In the rows, 128 means zero.
Each row of numbers stands for one object and depends on some of the facts below. Use the named rows to name the rest.

Named rows:
Z_53: [ 99 172 152 131 131 140 110 132 140  86 144  86  71 137 148  97 190 194
 147  98 150 102 129 167 134 102  93 171 154  72  82 125 149 144]
Z_763: [122 127 122 115 158 138 147 106 110 123 131 102 107 134 164 125 136  98
 110 150 132 128 132 149  95 134 110 126 118 134 102  74 151 133]
Z_133: [132 142 127 125 139 143 152 114 102 137 122 120 125 139 160 121 142  94
 113 151 130 129 119 155  83 139  94 122 115 118 101  94 147 130]
Z_448: [105 146 146  99 112 115  48 143 162 167  93 186 132 144 167 190 139 103
 110 147 121  97  78 172 136  99  82 166 136  78 101 105 101 168]
Z_557: [134 175  91  98 120 112 114 101 167 141  96  99 134 151 146 147  92 178
 153 151 192 137 133  72 165 112 133 169 137 111 103 139  98  95]
Z_80: [ 97 102 123 157 145  91 121 171 158  78 170 190 165 117 160  84 105  90
 132 118 171 112 126 147 114 157 149 170 115 105 174  88 146 183]
Z_129: [120 143 136  87 145 125 133 140  89 128 137  93 140 158 167 158 127  88
 109 102 152  98 114 164  89 126 109  95 100 133  95 107 148 118]
Z_485: [115 148 123 139 155 121  90 141 136 133 110 113 104 149 165 134 139 144
 125 132 130 113 120 142 134 102  98 150 179  98 139  94 146 147]
Z_430: [169 125  92  90 134 135 159  78 158 160  96 103 114 152 128 133 111  96
 122 181 177 175 143  90 129 139 148 136  85 164 103 123  98 104]
Z_272: [153 129  89 113 160 140 136 112 157 164  94  95 122 149 124 131 146 127
 100 170 110 171 124  81 173  84 125 146 140 140 158 114 100 143]
Z_395: [123 181 181 151 136 137 121 153 126 135 152 160  87 125 106  99 172 188
 137 101 150 156 169 146 135 111 126 129 155  82 127 183 163 142]
Z_823: [122 152 161 129 154 150 126 144  88 157 130 154 137  88 113 137 141 155
 111 103  96 141 133 124 137 133 119  96 169 103 143 182 162 150]
Z_52: [167  93 150 134  85 136 154 105 137 165 144 120 157  92  67 145 112 118
 129 136 105 125 153  86 142 121 154  79  81 177 144 172  96  75]
Z_836: [148 125 148 108 103 146 127 133 163  85 114 115 130 110  81 136 106 162
 176  91 139 149 125  80 170 125 138 103 149 106 137 177 123  96]
Z_937: [155 104 120 125  81 139 153  90 132 136 113 137 146 128  67 142 106 127
 153 107 112 122 123 104 128 163 173  80 106 165 107 185 124  81]
Z_208: [164 127 111 143  98 134 136 143 151 152 113 120 110 152  83 171  92 167
 159  98 151 183 127  87 180 107 168  91 157 159 167 179 130 102]
Z_628: [165 104 168 126 112 144 150 120 106 115 143 113 130 104  73 133 137 119
 139 111 103 139 161 115 113 124 133  74  79 150 136 179 109  86]
Z_197: [122 110  67 150  77 131 142 119 134 149 101 150 126 142  78 145  85 181
 167  94 116  97  98 102 175 145 174 120 172 147 131 188 138 120]

Facts:
Z_83 (Λ b) (μ Z_456, Z_866, Z_776)
Z_279 (Λ b) (μ Z_454, Z_76)
Z_704 (Λ a) (μ Z_293, Z_323)
Z_76 (Λ a)
Z_548 (Λ a) (μ Z_430)
Z_237 (Λ c) (μ Z_796)
Z_293 (Λ b) (μ Z_941)
Z_941 (Λ b) (μ Z_491)
Z_836 (Λ b) (α Z_166)
Z_120 (Λ b) (α Z_115) (μ Z_472, Z_776)
Z_651 (Λ a) (μ Z_711, Z_628, Z_36)
Z_869 (Λ c)
Z_687 (Λ a)
Z_711 (Λ d) (α Z_109, Z_869) (μ Z_763)
Z_377 (Λ b) (μ Z_293)
Z_156 (Λ d) (α Z_954)
Z_866 (Λ a) (μ Z_527, Z_941)
Z_452 (Λ c) (μ Z_37)
Z_823 (Λ c)
Z_380 (Λ d) (μ Z_454, Z_293)
Z_323 (Λ b)
Z_166 (Λ a) (α Z_197, Z_378, Z_109)
Z_304 (Λ d)
Z_99 (Λ a) (α Z_160, Z_120) (μ Z_763, Z_491)
Z_983 (Λ b) (α Z_684) (μ Z_491)
Z_958 (Λ b) (μ Z_456, Z_732)
Z_928 (Λ a) (α Z_378)
Z_954 (Λ a) (μ Z_279)
Z_125 (Λ b) (μ Z_508, Z_491)
Z_937 (Λ a) (α Z_378)
Z_160 (Λ a) (α Z_339, Z_732)
Z_666 (Λ c) (μ Z_335)
Z_443 (Λ a) (α Z_160, Z_378) (μ Z_508)
Z_335 (Λ d) (μ Z_687, Z_491, Z_603)
Z_628 (Λ a) (α Z_869)
Z_603 (Λ a) (μ Z_304)
Z_208 (Λ b) (α Z_378)
Z_667 (Λ b)
Z_491 (Λ c)
Z_454 (Λ a) (μ Z_508)
Z_590 (Λ a) (α Z_197)
Z_37 (Λ b) (α Z_378) (μ Z_304, Z_941)
Z_270 (Λ c) (α Z_937)
Z_392 (Λ a) (α Z_333)
Z_776 (Λ a) (μ Z_491)
Z_865 (Λ c) (α Z_17)
Z_372 (Λ a) (α Z_333) (μ Z_603)
Z_49 (Λ a) (μ Z_508, Z_823)
Z_140 (Λ a) (μ Z_304, Z_508)
Z_80 (Λ d) (μ Z_491)
Z_527 (Λ b) (μ Z_279, Z_711, Z_628)
Z_305 (Λ c) (α Z_954) (μ Z_948, Z_796)
Z_53 (Λ b) (μ Z_160, Z_711)
Z_197 (Λ b) (α Z_378)
Z_52 (Λ a) (α Z_109)
Z_634 (Λ c) (α Z_165, Z_37, Z_869) (μ Z_491)
Z_431 (Λ a) (μ Z_508, Z_37, Z_491)
Z_430 (Λ a) (α Z_339) (μ Z_983, Z_527)
Z_472 (Λ d) (α Z_156, Z_378) (μ Z_37)
Z_503 (Λ d)
Z_672 (Λ b)
Z_511 (Λ a) (α Z_333)
Z_936 (Λ a) (μ Z_452, Z_343)
Z_862 (Λ b) (μ Z_37)
Z_133 (Λ a) (μ Z_380)
Z_272 (Λ c) (α Z_156) (μ Z_983, Z_380)
Z_732 (Λ b) (α Z_197, Z_378) (μ Z_431)
Z_378 (Λ d)
Z_227 (Λ c)
Z_632 (Λ b) (α Z_378, Z_333)
Z_806 (Λ a) (μ Z_603)
Z_343 (Λ a) (α Z_954, Z_449, Z_37, Z_109)
Z_508 (Λ d) (μ Z_491)
Z_449 (Λ a) (α Z_378)
Z_423 (Λ a) (μ Z_983)
Z_949 (Λ b) (μ Z_491)
Z_485 (Λ b) (μ Z_763, Z_125)
Z_448 (Λ b) (μ Z_454, Z_508)
Z_222 (Λ a) (μ Z_491)
Z_165 (Λ a) (α Z_684) (μ Z_293, Z_941)
Z_458 (Λ a) (μ Z_472)
Z_361 (Λ c) (μ Z_485)
Z_115 (Λ a)
Z_129 (Λ a) (μ Z_651, Z_423)
Z_17 (Λ c) (α Z_372) (μ Z_393)
Z_900 (Λ d) (μ Z_76)
Z_333 (Λ b) (α Z_109) (μ Z_491, Z_443)
Z_162 (Λ d) (α Z_339, Z_109)
Z_948 (Λ a) (μ Z_454)
Z_303 (Λ a) (μ Z_304)
Z_36 (Λ a) (α Z_378) (μ Z_491, Z_941)
Z_109 (Λ c) (α Z_378)
Z_684 (Λ a) (α Z_378, Z_109) (μ Z_866, Z_448, Z_941)
Z_309 (Λ b) (α Z_197)
Z_339 (Λ b) (α Z_378, Z_208)
Z_796 (Λ c) (μ Z_351)
Z_763 (Λ a) (μ Z_36)
Z_395 (Λ b) (α Z_667)
Z_456 (Λ a) (μ Z_491, Z_941)
Z_351 (Λ b)
Z_393 (Λ b)
Z_950 (Λ a)
Z_557 (Λ b) (α Z_732, Z_197) (μ Z_485)

Rows to name:
No name comes twice in this set of rows, the named rows included.
[115 179  85 120 135 120 127 126 152 155  91 110 137 155 151 132 104 168
 134 119 181 126 127  97 139 148 122 164 171 115 106 125 143 144] => Z_120
[176 123 113 117 139 141 144 140 134 173 109 136 161 124  80 155  94 157
 114 114  93 166 149  75 171 122 177 102 160 160 170 176 103 110] => Z_270
[ 99 129 141  84  73 151  80 112 152 175  96 202 143 116 161 194 178  77
  79 179 104  80  65 174  87 113  82 175  80  77  68  84  96 139] => Z_454
[125 138 110 139 167 128 155  95  85 100 137  74 108 143 146  97 137  95
 121 153 160 139 166 135  90 145 115 114 126 162 115  76 157 131] => Z_866
[113 156 116 119 144 133  68 127 135 157 100 122 110 149 172 175 138 141
 116 137 124 110  91 165 138  94  85 156 163  90 107  98 132 147] => Z_279
[108  86  68 151  69 133 134  91 105  72 124 106 131 136  75 167  88 161
 189  86 103  90  66 147 166 172 134  87 180 167 131 184 166 105] => Z_378
[ 99 105  99 141 176  63 129 181 161  67 167 107 158 113 165  81  98  89
 135  96 163 136 147 125 129 176 154 164 158 172 169  61 128 179] => Z_941
[107  90  85 114 108  64 109 165 172  76 157 112 164  78 148  84 110 118
 136  84 153  99 123  92 169 131 164 184  88 162 157 106  68 145] => Z_983
[105  85  98 163  91 102 105 173 165  80 161 130 117 119 109  88 137  86
 155 106 108 112  83 161 160  90 162 172 124 143 178 112  72 175] => Z_333
[130  93  74 149  83 142 147  81 116 118 109 106  74 151 118 143 136  89
 147 117 100 104  69 176 122 110 138 109 120 169 118  94 125 136] => Z_954

Now the same objects, written a new way:
Some objects and their rows:
Z_704: [134  97 101 161 137 112 105 129 144 138 105 101 141  99 133 106  95 109
 120 115 134 140 109 121 139 120 115 130 127 197 114 129 118 167  82 105
 136 137 157 142 146 119 143 118  91 177 140 123  84 112 148  71  68]
Z_937: [115 122  94 188 143  98 155 174 136 116 113  76 160  87 110 114 132 121
  84 104 114 137 111 123 100 129 130 132 143 194 123 137  98 179  82 121
 144 136 153 134 143 131 132 109 109 188 113 106 116 153 124 118  82]
Z_115: [120  95 106 175 135 106 151 146  92 154 121  91 146  99  71 145 110 139
  65  98 129 142 122 127  96 116 127 139 148 208 127 142 126 201  84 109
 143 144 143 150 130 121 140 109  73 210 101 124 106 150 138 119  92]
Z_129: [125 108 107 172 127 111 103 128 137 133 102 116 137 102 108  96  84 111
  95 135 126 141  94 131 111 113 145 136 126 197 107 139 125 180  81 101
 138 134 153 147 151 123 141 120  95 155 123 118  87 133 151  85  72]
Z_165: [120 113  91 172 162 100 115 168 192 118  90 128 167  91 187 111  98 102
  96  90 120 136  80 119 148 136 136 121 114 202 117 127  85 200  82  98
 141 117 152 124 145 132 127  97 105 162 171 114  95 140 125  75  61]
Z_133: [126 101 103 163 135 117 120 129 143 130 110 102 141  99 113 102  93 111
 121 129 127 146 104 133 128 116 137 127 128 195 117 135 119 159  77 111
 136 138 154 145 144 128 144 121  96 151 132 122  84 126 153  80  73]
Z_36: [123 117  86 173 107 139  88 176 202 129 110 159 163  77 160 111  54 107
  61 100 109 133  74 114 148 151 111 119 132 220 135 114  74 195  95 108
 124 108 142 134 152 161 130  87 139 209 205  97 107 154 134 116  63]
Z_950: [133 104  96 166 114 119 110 122 135 145 126  63 145 100  95 105 110 127
  94 101 137 141 147 127 114 126 104 143 133 193 121 140 131 164  91 110
 141 146 157 152 146 110 163 119  88 200 102 119 100 125 143  78  83]
Z_628: [111 124  90 185 133 117 123 164 158 100 110  56 155  91 123  84 128 110
  96 109 124 141 123 125 108 126 119 134 141 183 108 144 112 181  79 121
 136 129 157 136 158 119 140 121 114 156 111 106 116 130 127  95  74]
Z_395: [129 104 124 159  87 124  99 127 153  85 144  48 144  99  98  71 114 150
 100  94 130 143 146 137  88 142 111 152 118 201 109 147 128 162  84 124
 119 139 155 135  94 115 142 137  78 167 147 126  99 131 168  80  87]
Z_672: [116 105 125 166  80 114 103 134 157  83 135  61 144  91 108  78 118 162
 108 111 117 144 128 134  82 122 131 152 118 205 106 150 126 158  72 129
 126 141 156 136 100 120 131 129  78 154 127 128  94 137 171  78  85]
Z_309: [134 121 130 175 111  78 145 160 140  74 142  60 159  91 106  76 121 154
  56 106 116 125 105 142  76 160 129 142 123 201 108 132 103 190  90 120
 128 127 156 118  97 112 126 138  87 181 154 111 120 160 135 124  90]
Z_125: [110 107 120 170  53 138 106 121 163 110 163 148 143 106  85  62  81 141
 120 156  99 149 104 150 124 160 145 157 134 215 124 118  95  86  76 127
 104 129 153 157 106 156 157 127 118 185 212 124  82 180 204 113 105]
Z_452: [130  93 109 152 143  96 112 129 160 116 105 127 141 101 146  98  94 113
 122 117 126 142  93 132 136 120 137 122 113 204 110 133 116 174  76 101
 132 134 151 137 133 122 131 120  73 128 159 129  79 119 152  70  67]
Z_865: [120 128  99 179 114 102 123 146 168  90 119  61 159 100 130  67 135 122
  94 109 129 131 117 135 120 139 104 146 135 186  96 139 117 159  90 116
 127 121 164 131 141  99 146 124 100 156 129 103 119 131 139  87  85]
Z_305: [121 116  93 166 148  99 146 164 172  92 125  92 152  95 142  90 125 109
 127 102 113 140 123 132 135 148 118 125 124 193 118 127  91 143  79 121
 135 143 155 130 130 134 128 117 111 150 163 117 103 123 140  87  81]
Z_378: [108 123  95 182 142  30 212 146 138 130 135  96 183 112 131 149 193 173
  41  62 133 130 110 155 130 123 151 170 109 219  91 140 112 163  74 116
 155 137 151 158 119  95 154  70  75 203 133 136 127 186 158  95 128]
Z_162: [128 130  97 160 143 100 155 174 160  55 144  71 160 100 112  95 159 126
  56  83 132 134 131 139 126 151 111 151 112 206 100 135 106 152  81 141
 135 127 144 139 130 118 128 118 107 124 157 110 138 107 126 133 102]

Name these rows:
No name comes twice in this set of rows, the named rows included.
[108 110 121 167  18 163  63 128 192 119 150 132 150  88 104  76  70 154
  90 125 102 141 105 136 105 152 123 148 124 226 120 130 105 124  81 133
 103 125 149 152 104 147 147 111 124 203 198 118  91 163 202  98  86] => Z_949
[122 105  96 164  66 169  34 133 191 155 108 164 144  84 138 110  35 112
  88 122 119 139  84 113 142 125 116 127 123 220 133 125 106 171  85 106
 124 121 147 149 151 153 142  94 128 208 170 112  82 123 171  87  53] => Z_456
[126 118 106 153  57 137  90 124 171 102 130 135 147  93 112  95  95 133
  75 139 123 133  96 142 143 127 121 156 105 223 102 133 116 112  79 140
 123 130 142 160 144 127 145 102 125 152 164 122 101  96 181 110  92] => Z_335
[125 112 124 166 129  98 145 179 158  55 135  87 155  96 123  81 121 138
  93 106 106 138 107 129 107 161 129 135 127 204 114 131  86 177  79 116
 118 112 149 115 100 137 113 131  78 143 187 117 109 157 141 122  86] => Z_557
[112 117  93 191 159  91 157 170 138 137 126  82 163 110 103 116 136 124
  59  78 129 140 127 134 131 130 132 141 149 194 114 137 107 213  90 103
 138 124 150 143 143 119 149 107  97 177 126 104 127 171 118 110  89] => Z_449
[112 124  88 188 151  96 133 154 172 120 105 104 161  97 153  82 120 103
 107 108 116 141 100 131 139 131 138 133 133 188 108 132  92 167  81 114
 138 128 161 138 153 129 141 108 114 156 141 112 108 147 134  82  72] => Z_372
[ 98 129 102 186 136 101 124 160 180  94 114 112 156  95 147  76 121 112
 109 120 109 140  96 145 106 119 161 135 120 192 100 143 109 166  65 120
 135 141 158 138 138 127 127 113 120 124 141 113 111 145 145  83  72] => Z_17
[147 113  99 140 174  72 140 165 187  58 122 114 158 109 164  93 141 105
  85  86 133 132  94 133 167 163 115 128  86 209  92 118  81 159  78 116
 140 120 145 129 121 124 125 117  91 117 202 121 114  98 128 105  92] => Z_472
[105 119  98 178  15 187  54 130 176 149 147 128 146  77  89  89  56 136
  78 141 109 137 116 130 105 131 106 147 141 222 132 137 117 125  87 138
 109 138 148 164 143 143 160  93 152 223 148 102 106 142 197 119  77] => Z_491
[128 114  98 164 126  95 142 151 168  93 112  91 154  92 155  87 121 116
 125 114 116 135 109 128 140 147 106 126 130 195 114 125  96 141  86 110
 133 126 159 124 134 116 132 115 100 166 162 111  99 133 149  90  79] => Z_272
[141  99 113 140 158  72 147 121 141  79 118 130 141 114 129  93 128 112
 122 142 128 140  84 146 158 125 151 141  91 208  88 125 112 118  67 115
 140 133 148 147 134 122 133 124  71  94 171 141  79  99 163  88 102] => Z_380
[123 124 111 175 114 102 143 178 180  57 138  45 164  91 135  66 150 143
 102  83 110 137 132 130 107 162 110 144 125 198 116 136  89 159  86 136
 122 121 157 118  97 126 123 130  93 158 162 111 120 146 141 100  85] => Z_632
[113 124  86 176  70 155  87 156 197 112 137 120 159  91 127  70  84 116
  77 121 112 128 110 126 160 166  87 142 152 210 123 115  87 135 103 120
 105 100 153 136 147 142 149 107 140 202 201  91 117 156 162 138  89] => Z_634
[111 127 100 174 117  92 154 154 157  73 121  87 163  95 131  99 162 140
  78 113 121 133 101 143 115 117 148 158 110 208  89 144 110 139  65 139
 141 131 145 144 143 112 131  99 105 124 130 122 121 125 147 102 100] => Z_156

The same objects again, as new rows of numbers:
Named rows:
Z_763: [125 122 129 130 118 122 128 133 134 124 128 122 136 133 132 121 121 139
 132 143 117 129 113 138 129 132]
Z_431: [128 120 134 130 119 119 129 135 127 123 125 122 139 134 128 123 119 134
 132 137 118 127 129 131 137 135]
Z_423: [124 123 130 131 119 123 126 134 134 126 128 120 135 133 132 120 121 140
 129 144 118 129 109 139 127 135]
Z_129: [131 121 129 129 115 125 122 129 138 116 129 137 141 137 137 117 122 137
 128 140 117 132 114 137 128 128]
Z_684: [138 127 129 132 117 128 122 121 133 115 121 144 145 133 122 120 131 143
 121 136 122 133 127 127 132 118]
Z_125: [120 127 128 129 136 128 133 125 119 128 131 123 111 128 137 124 130 122
 144 130 125 132 133 137 119 116]
Z_448: [121 130 129 131 138 127 133 126 122 129 131 124 108 124 138 125 131 122
 144 131 127 130 130 135 118 118]
Z_339: [125 133 121 128 136 126 131 117 120 131 132 125 111 126 124 132 133 122
 138 126 133 131 136 130 110 116]
Z_197: [129 132 117 128 134 123 129 119 124 133 132 120 111 127 125 132 133 121
 141 126 140 134 140 131 109 118]
Z_672: [120 130 129 131 138 125 133 127 119 129 130 123 109 125 136 124 129 120
 146 129 126 130 133 135 119 121]
Z_557: [140 125 107 127 131 129 116 107 137 125 136 135 123 136 129 135 138 122
 132 124 151 145 147 135 103 103]
Z_632: [128 132 127 132 149 126 129 120 124 139 138 121 120 128 121 135 141 128
 127 131 155 136 142 129 115 108]
Z_452: [120 118 147 118 133 123 135 140 111 129 110 101 119 133 115 152 124 112
 141 107 112 121 173 123 155 151]
Z_109: [127 131 139 122 131 137 122 130 133 126 119 128 113 130 120 145 142 129
 119 125 124 130 134 130 135 140]
Z_270: [145 124 119 120 121 127 112 129 152 134 124 107 112 136 120 155 138 122
 124 122 156 140 149 134 125 147]
Z_508: [130 129 118 117 128 137 135 134 123 137 136 130 132 124 134 125 127 128
 138 118 115 138 124 137 146 142]
Z_711: [133 137 117 126 141 148 130 122 128 140 126 132 131 115 113 125 153 157
 118 127 121 149 112 139 142 120]
Z_378: [129 136 115 117 128 139 137 131 119 136 134 133 129 122 128 125 129 129
 137 116 110 135 121 133 140 143]

Name these rows:
No name comes twice in this set of rows, the named rows included.
[131 117 134 127 117 116 131 132 121 118 122 125 148 137 126 124 115 129
 136 127 118 124 146 125 143 131] => Z_603
[123 123 136 138 131 103 147 135  78 145 103  58 156 125  80 148 123 132
 125 125 126 106 200 111 155 149] => Z_343
[140 130 108 127 132 119 124 115 132 138 133 112 112 129 120 138 136 124
 137 126 160 140 148 131 105 116] => Z_309
[109 127 127 133 140 127 137 131 121 143 133  99  98 121 132 127 131 133
 144 139 122 130 112 145 112 127] => Z_323
[147 125 112 128 112 112 119 123 144 133 128 112 139 134 114 135 128 139
 125 138 155 134 137 130 120 132] => Z_590
[141 136 108 119 131 137 130 124 127 144 136 128 137 122 116 134 139 137
 123 118 139 144 135 132 136 134] => Z_162
[ 86  23  51 165 176 163 153 125 198 154  48  67 112  37 153 118  82  89
  87  22 174  36  15  41 148  72] => Z_393
[116 129 126 132 139 130 131 126 125 131 133 120 106 124 138 123 131 126
 142 133 123 134 120 142 113 119] => Z_527
[122 131 129 135 141 131 135 117 106 125 120 122 120 122 118 129 138 123
 135 120 122 128 157 127 127 111] => Z_37
[125 127 119 125 134 125 129 115 121 129 133 120 113 128 123 134 131 120
 139 125 133 132 142 132 111 116] => Z_732
[138 130 126 134 123 121 122 125 133 130 123 119 143 129 111 129 136 148
 115 140 142 132 130 126 130 124] => Z_52
[127 120 132 126 137 123 133 121 111 118 126 134 125 133 136 127 126 109
 151 115 123 130 165 126 129 111] => Z_862
[135 128 124 130 116 120 126 127 133 127 125 122 138 131 118 126 126 139
 126 138 129 129 126 127 126 133] => Z_166
[138 126 117 127 115 119 122 118 137 129 131 120 143 135 111 132 127 139
 118 137 139 130 131 128 117 127] => Z_443

